In the rows, 128 means zero.
Rows near named flat spaces through zero (a row that begins with a name and a colon came from that space)
j116-j546: [131 138 165 128 136 143 115 112 172 149 136 136 103 129 119 119 156 117
 120 135 147 101]
j295-j448: [127 142 136  72 101 169 141 191 154 133 140 136 105 126 154 121 152  94
 120 160 176 128]
j282-j990: [ 68  97 146  79 176  72 116 142 151 142  61 138  90 125  88 105 165 121
 125  68 152  97]
j492-j731: [186  74 115 128 110  78 121 101 108 130 112 116 141 105  94 152  60 157
 148 108 130 107]
j492-j731: [ 65 158 109 108 144 220 150 173 154 106 145 163 136 169 172 118 187 100
  98 169 136 179]
j492-j731: [104 146 116 134 156  98 112 118  59 144 106 128 164 130 157  93 139 140
 144 118  86 144]
j116-j546: [182   4 120  12 161 134 144 133 102 135  69 159 151 127 136 121 109 134
 171 150 166 109]
j512-j813: [ 95 125 136 151 121  62 118 146  80  85 107 108 123 144  83 106 140 163
 128  76 101 108]
j512-j813: [115 144 152 106  86 152  89 131 154 132 127 153 100 161 108  60 192 181
  57 117 204 101]
j512-j813: [ 96 144 175 149  94 154 112 147 146 105 149 128 102 166 113 102 157 127
  94  98 142 121]
j295-j448: [134 161 129 119 133 141 148 123 135 131 135 116 108 118 148 114 172 129
 121 153 144 124]
j116-j546: [161 127 126 133  96 157  95 137 161 149 159 157 149 128 121 146  90 125
 123 164 142 121]
j512-j813: [ 84 158 114 204 130  97 118 105 136 127 135 111 131 125 108 158  89 120
 114  72  83 157]
j929-j881: [184 157 136  99  89 120 141 156  74 109 146 105 122 118 147  88 174 162
 140 184 149  93]
j492-j731: [129  88 127 115 113 168 137 146 168  96 137 148 122 152 104 150 118 128
 112 134 153 130]
j929-j881: [147 126 148 131 103 133 123 129 135 124 141 123 116 131 119 124 126 133
 122 127 143 113]
j116-j546: [146 121 116 139 108  55  86 125  39 136 108 121 170 123 117  95  94 176
 146 103  98 113]
j929-j881: [109 119 189 133 118  83  61 190 109 130 133 150 145 147  84 111 115 106
 168 118  88  73]
j492-j731: [ 94  80 213 139 145 113  90  98 130 147 103 129 109 158 108  97 121 106
 133  41 115 106]
j282-j990: [197  94 113 120 146 159 185  56 146  70 130 119 104 137 102 126 195 208
 109 184 167  96]
j295-j448: [ 89 133 112 142 110 155 146 157 174 119 140 124 112 129 129 173  90  84
 107  96 135 171]
j929-j881: [ 96 112 117  99 140 113  68 160 185 140 107 194 136 145  62 119 146 155
 103 141 160  88]
j295-j448: [ 93 135 117  82 108 173 170 156 157 129 116 115  84 128 168 121 149  98
  85  97 190 173]
j282-j990: [102  63 146 155 128 193 131 111 171  81 140 155 134 186  99 154 104 125
 102  97 123 154]
j492-j731: [ 89 179 109 139 174  80 145 109 111 148 102 102 112  98 145 118 165 122
 134 110 105 137]
j116-j546: [105 116 131 114 150  55  90 118  76 179  78 124 145 109 135  98 100 125
 148  67 108 126]
j512-j813: [142 116 106 121 119  86 149 136  83  91 112 105 127 122 110 123 132 165
 136 121 124 118]
j929-j881: [193 109 131 127 159 146 175  47 121 117 127 105 115 116 144 123 166 164
 138 166 137 112]
j512-j813: [103  90  98 120 163  91 121 122  53 127  85 134 178 136 142 116  99 140
 155  95  80 158]
j295-j448: [132  94 108 117 103 105 131 152 135 120 117 124 126 117 105 159  71 122
 128  97 141 136]
j295-j448: [147  97 164 126 153 135  73 103 105 174 125 164 177 141 142 108 103 118
 163 141  94 111]
j282-j990: [167 179 179 106 137 122 112 134 164 183 149 125  96  90 141 113 173  94
 157 187 146  66]
j282-j990: [104 128  98  81 173  76 157 146 141 120  81 122  95 101 102 128 177 138
 134 130 150 104]
j929-j881: [175 109  86 156 105 151 147  87 125 118 147 121 153 121 137 165  70 151
 118 139 127 161]
j116-j546: [196 106 127 158  97  89  67 116  60 121 147 149 197 139  95 113  83 193
 159 166  87  86]
j282-j990: [104 136  81 114 127  70 161 210  92  61 115 112 129 118  92 154 136 137
 154 142 102 120]
j512-j813: [ 98 124 121 132 135 153  90 121 121 159 123 162 167 149 151 113 106 121
 115 114 116 161]
j295-j448: [200  78 130  63 116  68 148 108  45 117  82  96 117 109 126  75 152 196
 147 124 167  82]
j512-j813: [107 160 172 133 128 100  72 139 179 155 130 151  99 130  78 102 169 135
 110 125 150  67]
j492-j731: [187 145  81 127 113  71 144 122  92 131 127  99 137  79 123 147 102 160
 150 159 126 112]
j929-j881: [194 126 216 145  91 138 155 113 110 114 167  71  86 122 143 121 131 101
 162 127 124  89]
j282-j990: [116  95 155 139 124 171 125 141 162 102 146 147 129 161 110 149 115 106
 127 125 121 130]
j282-j990: [120 104 105 141 120 183 143 130 141 108 145 142 152 150 144 160  89 112
 118 130 118 176]
j929-j881: [ 89 155 108 126 141 124 144 124  98 130 109 114 125 129 160 103 155 132
 111 103 125 162]
j929-j881: [140 107 135 155 128 122 115 105 118 125 133 130 147 135 116 139  95 134
 138 116 103 128]
j929-j881: [102 132 124 147 149 119 132  82  94 126 106 117 131 142 142  95 153 158
 108  89 117 149]
j295-j448: [ 69 147 104 160 128 135 110 148 166 112 134 152 133 148  98 147 123 128
  95 110 120 150]
j512-j813: [114  86 110 100 122 196 151 110  80 117 112 136 157 168 193  95 123 137
 101 102 142 199]
j116-j546: [150 162 166 166  98 117 107 126  95 126 160 109 132 133 131 107 132 135
 139 134 103 106]
j116-j546: [172 122 149 151 111 168 106 132 139 134 175 149 162 137 133 153  90 108
 155 181 102 118]
j116-j546: [143 110  83 112 101 149 161 159 105  89 135 124 146 132 141 150 103 137
 126 147 134 161]
j116-j546: [111 159 143 144 124 156 139 132 165 132 149 121 104 127 139 139 141  98
 115 129 134 138]
j295-j448: [116 140 116 105 119 146 128 153 164 148 129 139 116 118 138 138 124 105
 113 134 158 140]
j492-j731: [160 136 139 105 103 116 158 163 126  97 139 102  95 114 115 130 154 132
 139 154 152  95]
j492-j731: [101 159 142 106 161 121 177 119 164 157 108  88  64  89 160 136 161  72
 130  99 150 139]
j295-j448: [115 105 100 129 123 100 145 109 121 116  99 110 115 122 114 135 106 150
 105  73 144 149]
j492-j731: [121 126 192 162 129  96  92  95 151 151 126 118 100 129  94 116 124 120
 128  75 121  89]
j282-j990: [179 159 163 120 106 149 107 128 120 175 160 126 135 109 170 111 125 104
 151 173 133 109]
j512-j813: [117 116 171 131 113 214 157 139 142 109 160 122 117 162 173 132 130  76
 125 124 127 165]
j282-j990: [ 89 151  76 121 143  93 141 155 118 133 105 121 133 105 135 146 115 116
 128 113 117 159]
[ 86 100  70 146 120 145 118 106  47 119 103 141 196 166 172 106  77 161
  98  71  98 219] | j512-j813
[ 80 159 111 141  81 119 107 191 103 130 137 124 143 134 143 129  85 101
 113  87 117 170] | j929-j881
[123  88 155 133 118 149 120 144 116 121 136 133 146 150 136 141  81  94
 148 103 103 145] | j295-j448
[145 214 130 186 114 143 132 146 174 130 195 116 120 102 128 172 133  95
 142 197  98 115] | j282-j990
[137 116  78 157 149 110 144 130  84 128 132 120 186 106 153 185  46  98
 179 138  53 175] | j512-j813
[142  96  93 120 125 139 101 125  58 136 120 157 204 147 159 112  83 153
 142 142  98 162] | j492-j731
[115  57 160  71 133 176 116 158 140 143 111 162 139 156 147 124 102  82
 140 110 146 142] | j282-j990
[117 106  92 172 120 125 101  60 113 122 113 144 159 156 108 113 102 199
  76  80 129 159] | j929-j881
[ 85 148 124 107 132  90 105 125 150 180  90 127  99 107 127 105 132 120
  96  68 166 133] | j116-j546
[158 116 113 174  97 148 143  38 106 113 132 103 128 144 137 110 115 194
  75  87 149 160] | j929-j881
[166  92  88 146  86 168 117  82 202 126 144 155 129 135  88 166  75 174
  67 127 187 140] | j929-j881
[ 94 131 196 126  98 124 126 145 135  81 123 110  64 170  87  69 209 158
  86  77 169  86] | j512-j813
[152 138 192 103 146 145 114 128 186 162 142 139  91 117 121 119 173  95
 147 168 152  68] | j282-j990
[121 126 107 104 122 101  77 131 106 150 102 163 154 137 111  83 142 180
 104 128 151 112] | j512-j813
[107 158 114 150 123 104 128 117 133 111 123 118 109 130 102 114 161 166
  96 112 139 121] | j116-j546
[110 168 156 178  87 121 106 154 157 106 165 120 106 140  89 136 130 127
 108 115 122 108] | j512-j813
[133 101 123 103 172 112 130 127 105 147 105 137 152 115 144 136 114 105
 172 141  99 127] | j512-j813
[107 183 114 159 154 140  91 121 187 169 152 164 144 117 121 148 136 112
 121 172 112 124] | j295-j448
[189 157 188 171  83 103  31  98 136 170 168 153 144 133  83  88 127 176
 123 159 132  45] | j116-j546
[ 86 169 115 168 125 116  93 174 139  75 152 163 147 165  65 122 177 170
 111 167  99  98] | j295-j448
[ 93 130 138 151 103 176 120 126 123 118 142 135 137 167 150 111 121 124
  92  92 128 172] | j512-j813
[116 145  74 104 171  96 129 146  60 125 102 143 178 121 149 107 158 155
 157 174  90 136] | j929-j881
[ 90 109 219 110 156 121 138 109 154 162  99  96  60 126 142 104 151  62
 137  43 142 114] | j492-j731
[183  80 189 101 142 189 131 132 136 145 157 143 146 135 163 145 106  66
 190 182 108 110] | j116-j546
[134 127 140  93 168 121 141 176 145 137 130 136 128 104 132 159 136  70
 190 183 102 101] | j929-j881
[109 163 122  85 154 160 192 133 165 138 118 102  72 102 175 128 190  89
 116 141 170 148] | j929-j881
[130  96 121 112 160 128 153 123  95 125 111 121 147 124 155 140 111 106
 164 127  98 148] | j512-j813
[125 201 171 198  78  81  70 155  91 148 171 107 141 122 121 112 101 116
 143 112  78 105] | j282-j990
[122 166 142 134 101 104  88 126 173 140 130 140  92 128  78  95 174 172
  79 123 180  80] | j512-j813

Rows near named flat spaces through zero (a row that begins with a name and a colon came from that space)
j532-j154: [116 106 120 151 109 126 115 135 125 121 131 129 130 136 119  68  59 116
 126 115 121 184]
j311-j902: [174 108 111 109 156 154 124 153 123 132 151  61 153 134 186 189 130 140
 150 131 136 110]
j532-j154: [104 117 128 133  99 110 127 134 116  97 112 107 125 120 125  92 128 114
 143 106  86 137]
j120-j241: [160 112 111 150 128 113 125 117 123 138 132 115 119 127 127 111 102 118
 141 112 144 160]
j824-j174: [113 116  83 107 146 100 120 101 121 109 136 119 121 114 144 120  73 138
 189 153  55 151]
j120-j241: [121 127 142 127 131 137 129 153 129 115 131 130 145 143 122 135 128 138
 114 131 130 119]
j120-j241: [147 145 118 143 125 110 144 138  93 125  98 146 114 135 103  98 122 131
  99 120 133 115]
j824-j174: [ 62 161 147 151  48 170 171  94 102 147  91 168 128 125 133 114 178  66
 107  90 152 103]
j120-j241: [188 113  94 149 156 159 125 131 131 143 170 108 133 121 159 141 131 117
 158 120 168 160]
j824-j174: [136 134 136 104 145 138 134 123 132 121 129 125  79 105 142 163 145 147
 128 128 147  91]
j120-j241: [156 125 123 158  98 113 131 136 103 120 102  87 152 123 132  93 189  95
 127  81 118 135]
j311-j902: [123 106 106 149 111 119 119 159 133 134 160 111 140 135 114  95  80 103
 166 146 101 171]
j824-j174: [ 72 135 172 101 128 152 107 109 190 132 152 149 150 116 131 162 190 130
 132 149 122 121]
j311-j902: [131 121 120 113 150 153 109 164 148 160 163 127 152 149 136 142  68 142
 119 180 134 143]
j515-j573: [100 141 124 112 125 155 150 123 115 141 127 155 122 143 141 161  84 134
 121 150 140 101]
j532-j154: [158  70 149 131 113  73 102 139 152 146 136  52  97 135 122 138  51 131
 144 115 143 155]
j311-j902: [108 123 130 122 122 180 118 159 143 138 156 117 165 136 156 135 123 117
 127 145 128 138]
j824-j174: [ 93  88 180 121 105 107 105 209 167 103 158 100  77 131  78 113  62 143
 123 148 121 130]
j515-j573: [ 91 133 147  97 155 185 134 126 148 111 152 153 167 148 162 195 135 156
 126 147 138 101]
j824-j174: [107 136 144 135 112 112 124 166 149 142 147 151  95 121  72 104 124 118
 125 163 125 126]
j532-j154: [ 89 138 159  73 141  86 112  80 158 142 100 136 127 129 125 176 126 165
 116 161  95  92]
j515-j573: [ 77 114 149 118 114 116 160 120 124 108 133 154 103 158 110 181  51 143
 152 139 132  98]
j311-j902: [206 128 119 159 113  89 136 115 102 177  95  89 110 127 121 121 149 105
 107  94 177 125]
j120-j241: [182 139 133 152 165 123 159 132 118 111 141 161  96 134  97 170 170 148
 128 113 193  94]
j824-j174: [ 71  99 137 123  73 131 130 103 149 128 144  76 155 122 165 161 143  80
 200 114  88 135]
j311-j902: [120 136 110  99 157  96 106  63 162 133 137 141 100  84 132 136 158 138
 175 152  86 140]
j532-j154: [142 152 104 132 139 158 157 127 104 109 134 141 112 105 144 146 198 118
 151 117 133  95]
j311-j902: [107 141 104 138 113  82 103  32 165 176 126 146 174 104 121 101 189  82
 180 143  75 184]
j515-j573: [137 138 161 128 117 119 139 120 101 149  69 136 158 175 125 139 100 149
  42 105 171 100]
j120-j241: [178 125 103 162 116 131 130 176 112 195 144 121 118 149 106  98  56 103
 103 154 176 154]
j120-j241: [209 144 111 143 150 146 150 164 114 166 150 115  85 115 126 166 171 121
 123 135 199  89]
j515-j573: [166 162 100  90 196 122 138  99 129 129 139 157  69  89 134 183 176 168
 150 165 131  76]
j532-j154: [174 122 120  95 181 198  95 140 121 119 118  99 141 121 209 124 102 177
  61 107 164 141]
j311-j902: [ 73 130 135  98 136 203 113 129 157 132 158 134 212 146 185 166 138 129
 131 157 109 134]
j515-j573: [142 109 167 147 129 125 116 160 153  97 143 102 164 139 113 136 195 130
 124 100 142 131]
j824-j174: [215 159  63 122 197 138 142  59  96 144 119 134 145 108 183 172 202 143
 151 119 145 113]
j515-j573: [ 54 131 174  91 122 197 129 134 147  89 131 158 104 119 156 147 118 153
  95 120 143 101]
j824-j174: [173  97 126 180 110 112 113 155 149 157 163  71 219 158 122 129 178  80
 163 115 137 176]
j515-j573: [140 103 101 143 118 116 133 143 119 138 150  92 156 149 137 141  84 108
 175 138 110 148]
j532-j154: [149 155 154 106 152  64 115  71 167 193 108 148 144 134  94 184 190 145
 108 168 141  95]
j824-j174: [118 117 120  80 127  90 122 124 147 159 142  81  81 106 139 186  96 133
 179 180  88  91]
j120-j241: [113 119 160 145 109  78 137  93 149 131 123 149 105 135  81 141 130 122
 142 116 146 129]
j515-j573: [ 96 140  85 105 159 151 115  82 149 136 162 164 155 111 157 135 120 128
 181 174  79 159]
j311-j902: [104 119 101 161  80 111 100 102 155 194 148 137 137 116 106  48  78  64
 156 151 108 219]
j532-j154: [ 58 129 156 121  97 139 148 170 129 114 137 147 156 165 103 151  97 125
 129 158 104  97]
j515-j573: [ 82 128 140  96 120 180 126 144 138  94 140 134  51  81 153 119 116 137
 128 124 126 111]
j120-j241: [116 123 138 120 110 105 123 100 143 139 121 112 108 109 129 136 147 115
 147 122 118 125]
j120-j241: [153 125 104 138 146 183 122 172 140 174 182 132 151 146 143 140  82 119
 127 171 169 153]
j311-j902: [155  96  84 130 146  95 110 126 135 159 160  93 157 149 138 137  39 126
 181 166  99 176]
j532-j154: [146 152 122 119 133 121 128  95  92 136  64 133 156 138 149 108 139 144
  67 104 127 116]
j532-j154: [134 124 158 105 124  66 139 106 146 163 117 105 109 140 106 210 135 138
 142 151 137  73]
j515-j573: [118 148 111 130 131 179 105 133 149 138 153 142 150  94 148  84 193 103
 130 140 113 160]
j532-j154: [128 111 139 130 138 137 142 163 172 141 209 126  89 122 105 207 136 118
 199 172 161 105]
j824-j174: [130 116 146  74 144 141 134 114 119 111 105  88  70 112 182 195  98 171
 116 112 145  70]
j311-j902: [126 117 137 147  70 203 120 201 134 131 158  79  44  63 151  67 164  70
 123  93 166 140]
[ 92 124 145 128 158 144  85 106 200 111 178 161 213 128 122 123 199 130
 158 151  94 184] | j824-j174
[ 95 127 125 129 125 107 129 109 132 101 129 151 129 125 109 112 122 128
 155 131  90 141] | j311-j902
[128 157 102 113 164 120 106  44 138 138 105 183 119  94 137  88 145 145
 116 132 110 162] | j532-j154
[160 158 112 136 180 162 120  72 133 130 124 172 205 134 158 136 215 142
 106 113 149 148] | j824-j174
[ 91 112 198 115 114 178 126 159 139  94 114 118 166 164 150 158 129 153
  63  91 168 102] | j515-j573
[150 144 149 127 176 140 157 150 124  93 142 176 107 145  99 184 156 173
 110 133 178  75] | j120-j241
[105 129 173 114 143 127 140  88 185 122 166 153 105 113 115 224 211 134
 174 134 162  87] | j120-j241
[160 127 127 122 141 131 128 133 121 150 122 114 127 139 140 150 110 141
 105 130 158 116] | j311-j902
[159  95 116 104 142 163 136 143 102 109 130  67  89 125 197 172  57 153
 133 100 157 110] | j311-j902
[159 147  97 106 104 127 123 136 118 208 118  82  64  82 152 125 131  95
 125 160 131 102] | j120-j241
[ 58 127 145  72 103 104 121 119 130 147  97 124 100 135 132 142  29 149
 109 171  80  98] | j824-j174
[ 56 120 162 103  76  73 130 125 115  95  73 100 144 142 113 118 115 129
 124 118  47  97] | j532-j154
[127 143 155 138 138 145 148 189 103  81 115 149 168 166 102 131 165 154
  79 118 137  87] | j120-j241
[ 87 126 136 148 126  80 153 127 102  79 107 184 169 187  69 113  65 151
 126 131  92 132] | j311-j902
[121 118 114 137 151  94 130 170 133  86 164 127 188 158  92 142 144 138
 184 164  62 130] | j311-j902
[135  89 130 117 140  81  97 117 151  71 136  83  67  81 126  98 125 146
 176 100  84 158] | j515-j573
[137 147  89  85 187 114  78  42 150 125 109 148 123  73 165  85 150 163
 131 141  70 173] | j515-j573
[150 141 141 150 137 130 115 140 131 154 116 152 196 166 106 102 140 132
  67 131 155 150] | j824-j174
[159 132 131 138 132 100 142 119 106 129 101 125 127 143 116 139 133 137
 109 109 148 109] | j311-j902
[134 117 103 168  82 115 106 148 153 158 166  93 113  82 107  57 178  53
 186 131  99 186] | j311-j902
[ 88 185 103 121 117 160 148 118  95 131  99 184 158 121 131  95 180 112
 105 148  88 105] | j120-j241
[ 95 145 111  96 144 151 146 104 123 131 137 166  93 119 145 164  86 144
 146 163 121 102] | j515-j573
[162 146 129 143  87 122 137 195  95 171 101  84 123 131 112 102 159  96
  81 130 141  92] | j120-j241
[111  90 157 134 103  50 115  82 159 142 119 121  79 131  86 123  46 129
 147 119 133 160] | j120-j241
[152 165  92 157 112 154 149 117 107 169 130 144 142 110 134 112 209  76
 138 128 142 125] | j120-j241

Rows near named flat spaces through zero (a row that begins with a name and a colon came from that space)
j66_j366: [111  72  99 136 156  62 175 159 149  83  33 116 186 102 163 117 145 192
  62  13  81  76]
j732_j341: [117 130 151 148 118 121 123 137 147 155 123 157 123 101 133 135 113 176
 139  91 139 115]
j66_j366: [145 131 138 134 148 147 121 100 139 149 146 141 133 146 114 139 146 109
 155 174 148 148]
j66_j366: [ 91  74 131 111 118 109 114 133 125  78 109 115 118 138 129 124 115 126
  94  90 136 103]
j732_j341: [106 133 131 173 195  82 116 189 155 121 132 142 136 110 150 117 108 158
  98  90 114 120]
j290_j179: [107  71 141  94 108 127 121 100 102 127 127 151 131 129 115 115  77 132
  84  60  73 106]
j290_j179: [198 163 140 121  68 159 157 108 113 145 138 157 111 120 138 125 100 164
 120 112  51 135]
j66_j366: [137 166 131 140 129 133 114 149 121 137 177 138 106 124 135 117  96 110
 125 146 112 136]
j66_j366: [114 134 125 118 102 121 135 158 109 109  82  96 110 112 128 128 132 174
 120  94 120 135]
j769_j405: [136 110 103 110 132 125 157  86 130 147 106 129 176 120 124 127 165 105
 140 125 146 102]
j732_j341: [130 176 113 189 218  90 123 211 150 128 161 133 143 125 163 111  95 133
  90 133  60 154]
j951_j784: [173 116 109 112 196  90 147 126 107  83 119 136 140 116 125  90 152 124
  74  78 120  88]
j951_j784: [183 168  77 103 168 115 173 109  95 132 121 110 164 103 122  96 187  90
 126 134 144 103]
j435_j491: [182 153 151 126 126 144 127  97 117 165 187 191 114 110 121 110  92 127
 122 111 101 110]
j66_j366: [128 143 120 111  91 138 150 123 110 146  78 103 131 107 118 136 156 165
 153 115 139 136]
j769_j405: [ 94  67 182 152  82 144  95  83 189 160 170 202 125 139 137 159  78 130
 150 119 156  96]
j732_j341: [ 97  79 150 154  94 123 112 125 191  81 103 123 114 152 148 167 158 139
 154 151 212 109]
j435_j491: [104 139 132 138 132 120 122 139 139 144 105 116 125 106 120 138 161 150
 165 130 199 125]
j66_j366: [158 111 124 116 230  90 126 115 112 102 121 141 136 114 100  97 178 124
 104  95 181  97]
j435_j491: [ 78 128 134 115 163 121 102 141 101 157 112 107 122 109  91 124 140 138
 149 118 174 146]
j290_j179: [115  91 128  96 113 142 133  84 112 146 105 127 147 133 105 133 136 121
 135 116 128 126]
j951_j784: [ 75 140  97 148 115 113 136 157 149 154 130 109 166 114 156 134 117 101
 141 137 130 116]
j290_j179: [ 92  69 138 127 178 128 107 135 123 119 120 124 150 179 117 133  83 126
  79 122  24 181]
j769_j405: [125 128 148 169 173 115 105 157 160 121 160 153 120 142 143 131 103 133
 114 138 112 140]
j435_j491: [ 81 101 102 114 169 118 120 138 119 105  93  72 150 155 112 134 166  95
 131 162 153 156]
j732_j341: [158 114 119  84  85 168 130  69 106  99 145 109 113 169 110 134 155  62
 143 193 153 135]
j951_j784: [ 76 136 132 116 163 124 104 136  98 187 132 125 134  99  92 118 117 131
 148 110 151 143]
j290_j179: [ 84  97 133  86  54 137 114 112  96 125 136 126 106 116 119 120  81 114
 113  84 126  96]
j732_j341: [130 137 105 126 131 118 140 163 114  89 107  90 126 140 142 121 128 128
  99 130  84 146]
j66_j366: [106 102 157 149 134 142  83 141 153  95 173 135  96 182 133 145  87 101
 117 178 111 163]
j66_j366: [132 144  96 119 111 102 165 134 116 145 113 133 160  79 148 104 123 135
 109  65 110  75]
j290_j179: [ 98  86 127 130 185 103 114 130 136 116 120 129 149 138 119 124 133 117
 109 112 138 122]
j435_j491: [133 150 152  89 144 139  98 137  52 143 146 130  75 108  79  97  90 154
 107  86  98 155]
j435_j491: [112 102 143 107 128 133 108 136  94 115 137 130 108 145 114 115  71 134
  81  94  51 150]
j435_j491: [ 97  52 178 186 151 127 101  65 236 188 174 230 177 144 143 169 111 114
 168 140 185  87]
j951_j784: [ 89 131 120 170  85 121 129 159 180 133 147 132 144 132 178 148  93 114
 134 145 115 114]
j290_j179: [148  77 108 127 210 100 134 120 142  55 109 111 155 174 130 121 172  92
  85 145 127 125]
j769_j405: [ 98 119 132 124 148 102 117 155 109 134 123 135 125 100 123 108  95 154
  98  62 108 112]
j769_j405: [116 117 112 113 141 108 145 116 114 158 117 142 162  93 124 109 123 130
 114  72 120  91]
j435_j491: [114 127 118 126 191 128 120  88 121 217 194 178 185 114 109 108  97  63
 134 132 108 116]
j951_j784: [162 156 142  96 166 137 143  90  77 206  93 148 137  74  69 111 168 188
 161  79 152 137]
j732_j341: [ 87 132 125 187 117 122 134 170 198 135  92 106 154 142 167 172 146 157
 165 170 141 156]
j732_j341: [185 155 131 101  87 159 132 109  91 106 162 130  89 143 123 114 109 108
 113 148  89 138]
j951_j784: [188 151  87 111 184  91 190 111 104 146  81 135 183  72 125  92 189 154
 111  60 130  79]
j290_j179: [119 146 133 147 142 114 120 149 139 142 140 140 123 106 134 124 123 140
 136 116 153 116]
j769_j405: [149 187 146 153  13 187 143 102 165 198 149 147 116 119 148 171 126 143
 216 195 151 147]
j769_j405: [138 110 114 134 187 108 134 123 138 114 129 133 157 139 130 119 146 105
 108 130 124 120]
j290_j179: [159  86 121 110 131 101 132 130 118  38 143 138 110 146 149  98 101 105
  45  81  85  80]
j951_j784: [195 145 119  86 136 152 149  84  84 116 107 109 118 137  93 118 185 122
 139 153 142 147]
j435_j491: [177 159 129 104 111 139 133 140  89  73 108  93  74 134 115 118 159 149
 120 139 138 147]
j732_j341: [119 145 157 154 121 119 126 144 143 182 125 171 126  82 132 130  98 197
 140  69 122 115]
j769_j405: [150  76 119 104 177 115 125  92 121  77 145 137 141 161 118 110 141  72
  85 130 127 104]
[134 195  93 144 135 119 161 119 127 247 187 180 194  58 148 100  92  94
 147 102  98  83] | j435_j491
[ 65   1 150 157 140 103 104 144 196  39  86 123 145 204 161 164  98 140
  68 111  76 135] | j66_j366
[129 126  94 120 145 123 143 133 128  86  95  74 143 154 131 134 185  95
 135 177 156 143] | j435_j491
[114  62 201 134 126 141  78 102 147 125 154 189  88 152 107 143  71 167
 112  93 115 133] | j435_j491
[ 97  71  90  64 117 129 143  88  89  87  68  64 154 152 100 127 182  81
 123 135 161 122] | j732_j341
[ 72 139 146 127  58 140 121 152 123 164  79 104 107  96 120 151 119 196
 169  99 151 145] | j769_j405
[112 108 117 185 100 125 145 138 203 149 172 172 187 155 201 148  53  96
 101 141  20 115] | j66_j366
[184 165 122 131  94 137 154 121 122 142 165 163 127 110 152 111  94 127
 108 110  68 105] | j435_j491
[127 140 118 111  71 133 129 132 115  97 139 110  99 123 139 123 123 107
 127 133 154 104] | j290_j179
[143 155 150 152 216 102  79 194 112  72 181 131  65 141 122  99  98 129
  80 132 119 152] | j66_j366
[136 170 124 147 102 142 133 145 135 158 158 137 127 122 148 131  98 124
 138 149  90 142] | j66_j366
[ 78  50 148 101  84 145 104  99 134  87  89 102 112 170 110 158 137 126
 135 138 162 139] | j66_j366
[167 127 149 119  75 160 118  95 135  96 161 141  86 156 129 139 128 104
 141 172 153 124] | j732_j341
[191 141 104  99 127 134 153  82 100 128 179 157 143 124 130  94 119  66
 100 126  98  87] | j769_j405
[127 133  76 131 141 118 160 132 143 105 104  82 174 147 150 134 178  78
 135 178 139 129] | j435_j491
[178 128 124 119 106 127 144 124 120  81 139 137 110 136 146 113 115 125
  88 111  88 107] | j290_j179
[120 108 148 135 181  97 106 131 131 130 150 169 122 103 118 107 113 139
 106  73 158  89] | j732_j341
[ 97  87 125 122 181 104 121 107 137 139 108 133 160 118 108 126 163 117
 137 109 190 103] | j290_j179
[102 111 148 164  89 149 126 162 170 114  81 102 124 174 152 176 112 183
 136 160  63 197] | j66_j366
[182 177 137 148 119 149 124 142 130 119 186 146  96 146 146 123  98 113
 120 171  83 150] | j732_j341
[135 135 134 162 193 111 122 155 150 131 133 139 140 136 135 128 127 144
 116 134 103 150] | j290_j179
[108  70 154 106  82 145 109  82 135 115 134 147 113 147 116 141 114 115
 131 120 156 106] | j769_j405
[112 160 104 145 148 106 142 144 135 176 142 139 164  87 142 115 124 116
 139 110 138 100] | j951_j784
[110 103 134 131 150 103 118 141 134 104 116 131 124 120 129 122 129 141
 109  93 150 105] | j732_j341
[175 175 106 135 155 126 146 139 117 130 156 130 135 124 139 109 131 105
 116 148  96 132] | j769_j405
[134  88 150 109 165 141 100  96 112 119 159 150 119 165 100 121 103 100
 102 136  97 148] | j435_j491
